In the rows, zero is written as 128.
Each row of numbers stands for one thing and depends on some of the facts below. Use the named rows to name the rest.

Facts:
T Ω:56 α:482
J Ω:952
BE Ω:834
BV Ω:879 α:618
BN Ω:861 α:554
AX Ω:834 α:618
BY Ω:952 α:57
AP Ω:861 α:915
E Ω:834 α:943
BM Ω:879
AH Ω:861
AF Ω:56 α:355
D Ω:952 α:46
I Ω:861 α:355
N Ω:861
BC Ω:834
Z Ω:834 α:46
M Ω:861 α:918
G Ω:879 α:482
X Ω:952
AN Ω:879 α:248
BK Ω:952 α:268
AI Ω:861 α:248
P Ω:879
AS Ω:834 α:915
BU Ω:879
BD Ω:56 α:918
C Ω:879
B Ω:879 α:943
AJ Ω:56 α:943
BO Ω:879 α:393
BH Ω:56 α:46
AK Ω:879 α:57
AU Ω:861 α:911
BA Ω:56 α:393
AA Ω:834 α:911
AG Ω:879 α:918
R Ω:861 α:943
AD Ω:861
AO Ω:834 α:918
AW Ω:56
F Ω:834 α:554
AE Ω:834
BI Ω:952 α:482
BZ Ω:861 α:482
BR Ω:879 α:911
AL Ω:952 α:943
BG Ω:879 α:268
BB Ω:952
AV Ω:861
V Ω:861 α:285
AZ Ω:952
BT Ω:879 α:46
BF Ω:861
S Ω:834 α:355
Y Ω:952 α:915
W Ω:834
AB Ω:861
AR Ω:56 α:911
BS Ω:834 α:393
Q Ω:952 α:355
AQ Ω:834 α:482
BQ Ω:861
A Ω:879
H Ω:56 α:618
BX Ω:861 α:46
AT Ω:879 α:285
O Ω:952
BP Ω:56
BW Ω:834 α:57
BL Ω:861 α:393
AC Ω:56
AY Ω:861 α:57
U Ω:879
AM Ω:56 α:268
K Ω:834
L Ω:952 α:618

Named rows:
R: [ 78  86  95 162 160 139 146 143 137 157 134 158 190 114 171 123 101 119
  81 105  90  94 144  93 152 125 119 192]
AO: [180 103 178 115 127 164 111 128 114 200  85 142  77 150 128  87 104 107
 138 156 146 162  86 193  53 108  93  96]
BC: [154 109 158 103  99 156 143 107 114 168  85 139 127 165 150  87 134 110
 127 107 146 153 106 172 111 119 115 115]
T: [104 233 164 108 119 132  90 109 164 137 121 131 128  91 100 142 111 129
 176  99 102 132 136 119 157 137 164 122]
BV: [109 151 114 133  87  67 127 133 109  93 173  91 111 157 110 144 181 124
 116 158 137 151 156 128  87 116 139  94]
BK: [187  85  77 157 139 138 163 111  62  84 127 144 148  99 138 149  93 188
 145 107 133  85  90 150 180 178 102 115]
BW: [142 124 137  80  62 145 157 113 105 146  77 139 133 148 157  93 143 108
 126 112 147 144 104 178  98 121 123 123]
AA: [180 120 165 135 132 156 141 109 159 157  79 122 118 191 120  72  94  95
 113 109 124 177 108 187 123 120 103 121]
S: [135  95 133  80  98 157 157 134 155 188  82 135 157 169 135  78 141 110
 159 136 180 184 169 183 126  93 148 123]
AM: [112 188 117 179 120 137  76  81  69 180 141 171 154  86 140 147  80 159
 163  71  82 128 135 173 151 158 146 131]
BE: [156 112 151 104  99 156 151 111 118 173  75 139 118 156 143  84 125 111
 126 112 157 154 110 178 103 111 120 121]
X: [177 104 106 125 161 136 163 129 128  64 114 111 115  99 116 157 121 152
 152 132 149  86 101 127 176 164 112  98]
AT: [136 132 123 180 119  79 128 115  82 126 172  95  94 149  85 152 170 125
  95 129 132 138 147 124 108  97 135 118]
C: [126 139 111 159 115  83 122 130  84 103 176  95 113 165  94 147 167 127
  97 130 126 154 148 116 105 120 134 113]
BX: [ 88 103 126 131 125 130 124 150 192 110 132 160 151 117 179 126 105 129
  99 146 107 112 124  90 127 148 125 188]
AI: [ 89 111 152 123 195 146 102 160 162 157 133 123 133 122 132 101 124 130
 109 112 130 112 104  35 129 120  99 181]
BA: [ 90 182 149 114 109 129  93 109 126 175 128 132 123  68 130 151 136 153
 185 125 142 124 188 138 164 110 192 122]
BL: [ 70  80 130 108 125 136 120 160 150 153 143 142 146 105 165 114 141 153
 112 159 153  94 153  76 135 110 139 194]
K: [155 117 155 104 105 155 147 110 117 167  89 137 117 161 142  86 135 103
 122 119 141 160 111 182 108 113 110 117]
BS: [133  89 155  81  68 152 154 115 117 188  86 138 134 146 152  94 162 126
 136 131 183 147 153 173 120  90 157 141]
BG: [133 137  76 202  93  90 126 105  33 114 182 127 150 163 119 149 147 159
 103 106 107 167 139 150  96 144 117 129]

Name these rows:
No name comes twice in this set of rows, the named rows included.
[ 80 121 140 104 142 139 110 155 191 114 132 131 145 116 146 117 124 115
 107 133 121  99 108  50 121 141 117 182]  BZ
[108 200 150 141 113 128 101  94 158 135 134 149 129  87 133 150  98 141
 162 111  80 142 157 157 168 150 175 131]  BH
[ 97 187 143 105 134 118 101 126 176 166 122 135 157  94 109 139 118 125
 207 124 121 160 204 143 171 105 189 115]  AF
[137 218 160 172 170 142  84 105 170 148 123 134 113 107  99 131  57 121
 165  95  71 155 137 151 162 142 149 112]  AR
[170  95 101 121 130 144 179 120 140  47 111 117 138 113 130 155 107 161
 140 138 147  97 114 137 191 160 131 112]  D
[160  99 108  86 137 127 160 139 128  59 111 111 110  88 128 152 136 152
 164 162 157  73 106 126 174 148 121  83]  L
[ 89 199 159 103 117 114  86 104 156 139 114 138 112  70 140 148 118 125
 177 133 111 118 153 150 141 125 166  94]  H
[119 159  97 138  74  72 126 124 101  75 176  97 126 159 101 150 188 123
 110 134 127 152 142 119  84 124 135 104]  AK
[146  91 113 121  97 155 171  99  83 180  78 165 167 160 158  89 126 108
 111  75 136 151 140 195 143 116 134 134]  E
[167 122  95  95 133 145 170 129 123  41 117 120 126  90 126 150 127 157
 153 136 149  77  95 121 165 167 119  90]  BY
[ 82 110 111 102 132 133 118 158 167 107 139 146 152 102 175 121 127 121
 100 144 108  88  97  76 103 143 115 173]  AY
[110 108 143 159 192 149 112 160 198 124 135 139 142 143 139 104  82 108
  94 132  85 130 100  91 130 138  94 170]  AU
[146 130 165  76  78 161 156 113 140 133  76 130 122 165 134  85 144 104
 129 104 150 159 110 155 117 118 127 133]  AQ

Now the same things, written a new way:
Some things and their rows:
BS: [168 135 134 122 117 149 114 129 171 131 133 140 183 134 144 160 138  97
 128 123 126 174 113 146 124 139 121 123 124 116 126 107 135 106 137 119
 127]
B: [123 124 124 139 138 117 133 121  88 122 154 123 116 126 114 115 133 104
 115 128 129 119 166 111 138 149 142 128 134 122 133 129 120 101 123 142
 159]
BP: [121 131 124 115 132 123 137 115 151 141 130 137 119 132 143 101 124 171
 127 121 127 121 130 107 118 120 117 155 118 109 128 161 147 140 142 119
 107]
BB: [155 118 127 111 125 115 116 115 102 126  69 130 135 130 142 111 118 159
 172 155 126 118 108 110 130 117 109 135 124 137 127 105 123 155 149 132
 136]
AY: [115 132 124 163 115 117 127 163 154 125 153 125 142 133 127 102 125 100
 123 122 126 116 115 189 122 118 137 128 124 143 126 126 119 108 108 125
 109]
BD: [113 134 124 111 139 119 163 113 113 142 131 133 115 125 111 107 123 193
 118 120 128 121 135 115 116 118 129 143 121 116 127 175 134 111 115 131
 109]
AI: [115 122 125 115 117 115 115 164 178 128 187 129 126 138 146 104 129 104
 132 123 124 121 110 160 125 117 128 117 121 168 126 121 125 116 109 119
 109]
S: [117 133 138 121 127 154 117 141 144 128 110 126 125 123 125 205 132 103
 115 121 135 152 136 133 120 129 133 123 116 109 127 106 121 175 124 118
 123]
BG: [115 123 123 114 118 115 117 119 116 124 154 126 112 122 116 106 139 104
 119 127 133 113 152 140 132 153 153 121 154 109 129 164 119 102 157 138
 163]
F: [133 133 134 114 134 163 130 132 122 131 107 124 135 131 122 185 136 101
 117 123 128 152 127 121 128 129 133 123 114 110 127 109 121 167 117 124
 136]
AU: [115 135 125 128 120 116 133 163 141 129 166 125 124 130 125 126 119 112
 120 122 125 118 111 151 119 119 116 120 130 162 128 133 141 102 111 121
 108]
AB: [116 118 124 153 114 128 124 142 138 124 144 124 145 129 147  99 123 105
 138 122 125 122 117 127 119 118 115 121 123 145 127 123 144 118 120 133
 107]
AX: [125 137 145 113 137 148 144 138 107 125 111 128 123 125 117 206 127 102
 116 122 126 166 125 117 138 136 148 124 120 117 128 111 123 109 104 120
 145]
Q: [125 124 132 115 146 118 104 128 107 121  70 131 115 123 132 143 118 162
 125 158 157 114 115 130 121 118 132 134 125 129 129 120 123 216 135 123
 123]
AF: [110 152 121 121 150 114 146 112 143 132 132 136 117 129 132 132 117 163
 118 120 126 122 145 113 122 121 135 145 123 107 129 187 124 194 130 120
 110]
BW: [129 130 136 139 123 155 113 134 150 137 122 125 155 121 119 174 145 101
 122 120 127 164 135 136 119 122 160 121 126 108 125 105 124 137 113 123
 113]
D: [120 122 136 114 131 117 110 123 106 127  68 125 121 124 121 143 118 193
 163 149 138 125 113 118 130 118 142 134 159 139 125 106 120 148 129 122
 122]
AJ: [112 139 123 115 168 121 172 112 103 142 126 133 116 129 109 115 123 176
 120 123 125 124 150 111 120 122 131 147 118 110 126 168 125 139 110 125
 110]
BZ: [113 132 128 162 125 134 148 159 133 130 140 127 142 137 122 116 118 108
 113 122 129 120 113 160 118 119 118 120 115 153 129 154 122 121 105 125
 107]
AE: [138 121 125 119 118 172 116 125 148 136 100 124 155 122 132 172 138 104
 132 124 127 140 123 111 132 126 117 120 120 110 129 107 132 124 139 129
 143]
AG: [126 121 131 132 127 118 131 118  90 129 156 123 117 122 117 114 135 119
 114 127 125 120 147 122 142 155 144 125 147 117 128 130 120 100 131 160
 161]

Rows to name:
No name comes twice in this set of rows, the named rows included.
[141 149 127 119 126 119 138 112 188 133 159 162 119 139 158 111 126 174
 127 122 126 147 119 109 125 124 116 143 129 122 128 152 144 116 143 118
 104]  BA
[115 150 129 120 160 122 177 113 127 138 125 141 110 134 125 117 119 182
 116 124 123 121 147 113 121 125 125 151 112 115 125 179 123 203 122 118
 107]  T
[145 125 133 128 143 116 111 124 114 122  76 140 137 123 123 108 118 179
 149 146 138 126 110 145 122 121 155 143 133 141 126 106 122 178 121 125
 110]  BY

Now the same things, written a new way:
Named rows:
Q: [114 112 132 120  98 188 142  71  34 171 111 163 143 105 126 151 200 130
 133 126 182  57 111 155 159 152]
AX: [124 120 130 159 102 148 155 106 111 148 137 164 151  93 147 161 153 115
  91 118 129 100  95 168 132 109]
BR: [144 120 132 103 110 167 120  87 128 161 101 134  95 112 157 130 149 120
 100 129 133  59 134 167 136 125]
AQ: [134 113 138 144 100 156 156 112  99 147 152 162 144  93 160 162 146 117
 123 120 119  93 114 167 144 122]
K: [127 122 137 156 101 160 143 103 100 145 147 177 151  91 144 168 131 117
 123 124 132  97  98 159 141 120]
BX: [119 101  97 102  95 174 149 129  80 135 116 155 146 159 129 120 137 119
  99 105 144  47 128 170 175 132]
BG: [148 115 171 129 103 199 134  81 104 167 102 124 109 109 145 155 150 118
 128 138 179  79 118 189 119 138]
AL: [108 102 112 139  86 173 124  70  48 174 103 147 136  99 111 120 201 111
 112 124 153  67  99 151 160 156]
BW: [132 141 144 145 113 166 158 103  79 144 140 178 156  92 145 177 138 121
 117 115 151 103 111 172 139 122]
G: [138 121 148 114 110 179 124  86 115 162 107 132 104 108 149 130 148 108
 111 132 144  66 131 175 130 124]
BK: [115  98 154 129  93 203 159  97  43 178 120 137 131  99 155 161 203 126
 148 136 159  61 112 152 144 152]
BP: [130 107 116 116  75 185 137 102 109 165 131 126 117 127 105 190 159  99
 122 132 154  92 123 144 147 150]
H: [124 114 109 124  77 170 147 109 121 160 121 125 111 126 107 180 174  96
  94 125 141  96 122 150 134 137]
BF: [125  91 126 117  87 184 156 141  71 133 122 149 145 159 136 140 141 127
 122 115 161  52 121 187 167 137]
AA: [126 117 129 140 109 146 154 113 117 142 156 166 139  97 159 157 145 122
 116 124 102  86 127 162 147 122]
AT: [135 113 133 150 101 197 111  67 106 174  87 140 126 120 138 143 135 101
 123 123 178  64  92 167 110 135]
S: [129 133 155 156 101 157 144  84  83 145 140 183 154  96 129 178 142 128
 132 123 167  98 104 181 148 134]
I: [139 110 142 118  88 186 163 118  61 137 111 157 142 157 116 148 147 135
 128 125 196  59 125 197 175 146]
AR: [125 107 107 100  78 170 146 115 125 154 150 118  99 119 123 178 168 104
 116 135 109  80 148 139 148 142]
AD: [125  97 125 113  89 184 158 136  77 139 124 143 142 152 136 136 148 125
 123 117 160  54 117 176 171 139]
O: [113  98 108 130 105 180 141  87  53 174 113 159 140 102 143 144 191 119
 129 126 146  53 105 131 150 147]

Name these rows:
No name comes twice in this set of rows, the named rows included.
[133 133 108 114 113 165 100  71 120 155  83 145 125 114 134 114 140 102
  93 112 150  65 121 164 137 127]  BT
[114  98 118 111  99 183 147 103  58 171 125 145 127  96 161 137 202 116
 122 127 117  56 125 137 155 146]  BI
[136 127 136 142  90 172 105  56 110 162  84 137 112 105 101 115 151  98
  91 128 184  80 105 191 130 142]  B
[133 119 131 132 110 171 121  90 119 165  80 135 114 111 139 130 151 101
  85 118 159  79 112 175 123 114]  BV
[124  94 119 130  69 175 148 120  78 129 102 142 141 151 103 113 158 119
 103 118 173  64 104 198 179 147]  R
[109  99  83 116 102 175 128  88  62 163 109 158 143 101 139 122 187 111
 102 112 123  51 113 123 160 146]  D

